Below is a small trained network, with its code and all its weights. Each question gives an input and a class and asks what happens when units are switched off, that is, made to give their printed mean instead of their output.

import numpy as np


def w(rows, s, z=0):
    codes = np.array(rows[::2]) - 128.0
    scale = np.full(codes.shape[1], s)
    scale[-1] = z or s
    return codes * scale


def f(y):
    return np.maximum(y, 0)


def log_softmax(a):
    a = a - a.max(-1, keepdims=True)
    return a - np.log(np.exp(a).sum(-1, keepdims=True))


def net(x, mask):
    res = np.array(x, float).reshape(1, 3) / 4 @ E
    y = f(res @ A[0][:, :-1].T + A[0][:, -1])
    res = res + np.where(mask, y, B[0][:, -1]) @ B[0][:, :-1]
    return log_softmax(res[-1] @ U[:, :-1].T + U[:, -1])


A, B = {}, {}
E = w([
[127,144,130,123,134,97,115,115,122,136,142,92],'x0',
[142,185,45,199,162,26,83,176,195,48,94,180],'x1',
[32,60,139,213,249,200,208,134,218,119,103,25],'x2',
],0.015)
A[0] = w([
[31,87,90,173,214,187,184,149,172,72,185,33,192],'neuron 0',
[45,68,61,170,210,187,199,126,146,68,235,65,158],'neuron 1',
[72,67,75,168,215,185,190,60,192,50,164,21,198],'neuron 2',
[43,58,206,103,198,184,172,80,99,185,183,59,30],'neuron 3',
[74,117,93,226,190,42,164,177,213,70,46,108,2],'neuron 4',
[62,92,52,210,207,43,141,204,208,22,117,94,96],'neuron 5',
[80,63,62,201,229,155,210,174,194,62,187,40,74],'neuron 6',
[84,11,159,138,181,233,178,59,65,116,210,35,28],'neuron 7',
],0.012,0.0051)
B[0] = w([
[220,183,72,59,72,65,56,81,77,61,205,214,251],'neuron 0',
[152,167,104,109,51,81,60,81,81,165,207,100,232],'neuron 1',
[188,179,72,73,57,75,93,73,59,36,227,157,253],'neuron 2',
[77,119,185,145,181,215,189,148,212,190,64,55,237],'neuron 3',
[45,103,205,188,198,193,190,227,178,110,208,83,227],'neuron 4',
[81,54,253,248,213,195,194,220,193,173,73,108,243],'neuron 5',
[134,201,92,68,70,70,83,89,75,97,195,182,248],'neuron 6',
[64,53,190,193,188,225,213,181,232,208,83,80,244],'neuron 7',
],0.014,0.034)
U = w([
[236,207,51,65,67,23,17,54,50,68,95,204,254],'0',
[57,42,216,232,250,224,201,187,208,157,178,47,2],'1',
],0.013,0.0086)

Each question gives the input, the list of numbers given to net, and the class t.
The units are the neurons (one row each of A and B). Each row of codes is followed by its name. A weight is (code - 128) times the scale printed after its matrix; where a second scale follows, it is the last column's (A, B and U).
mask holds one flag per neuron, in row order. A switched-off neuron (its flag False) gives its mean, the last column of its row in B, instead of its output. The means were averaged over made-up inputs and are rounded, as every weight is.
A unit's drop is (log p(t) with every unit on - log p(t) with that unit switched off) / (log p(t) with every unit on - log p(t) with every unit switched off).
The circuit of an input: a set's keep is (log p(t) with only the set's units on - log p(t) with every unit switched off) / (log p(t) with every unit on - log p(t) with every unit switched off). Starting from all 8 units, units are removed one at a time, each time the one whose removal leaves the highest keep (on an exact tie, the one counted first), for as long as the keep stays at least 0.8.
units of the circuit, in order: the units of the circuit, biggest drop first
k most important neurons: the k neurons with the biggest drops, biggest first
drop when u is switched off: that unit's drop, to one decimal
input [0,-4,-7], class 0: units of the circuit, in order -> [neuron 7]
input [6,0,7], class 0: 4 most important neurons -> [neuron 0; neuron 2; neuron 6; neuron 1]
input [7,-3,-7], class 0: 2 most important neurons -> [neuron 5; neuron 7]
input [-6,6,-6], class 0: 2 most important neurons -> [neuron 7; neuron 5]
input [3,-4,5], class 0: 2 most important neurons -> [neuron 0; neuron 2]
input [-8,-2,8], class 0: 3 most important neurons -> [neuron 0; neuron 2; neuron 6]
input [8,-4,-7], class 0: 3 most important neurons -> [neuron 5; neuron 7; neuron 4]
input [0,1,-8], class 0: 4 most important neurons -> [neuron 5; neuron 7; neuron 4; neuron 3]
input [-1,5,7], class 0: 2 most important neurons -> [neuron 0; neuron 6]
input [3,-1,-8], class 0: 4 most important neurons -> [neuron 5; neuron 7; neuron 4; neuron 3]
input [-6,-4,6], class 0: 2 most important neurons -> [neuron 0; neuron 2]
input [-1,-7,-8], class 0: drop when neuron 4 is switched off -> 1.2
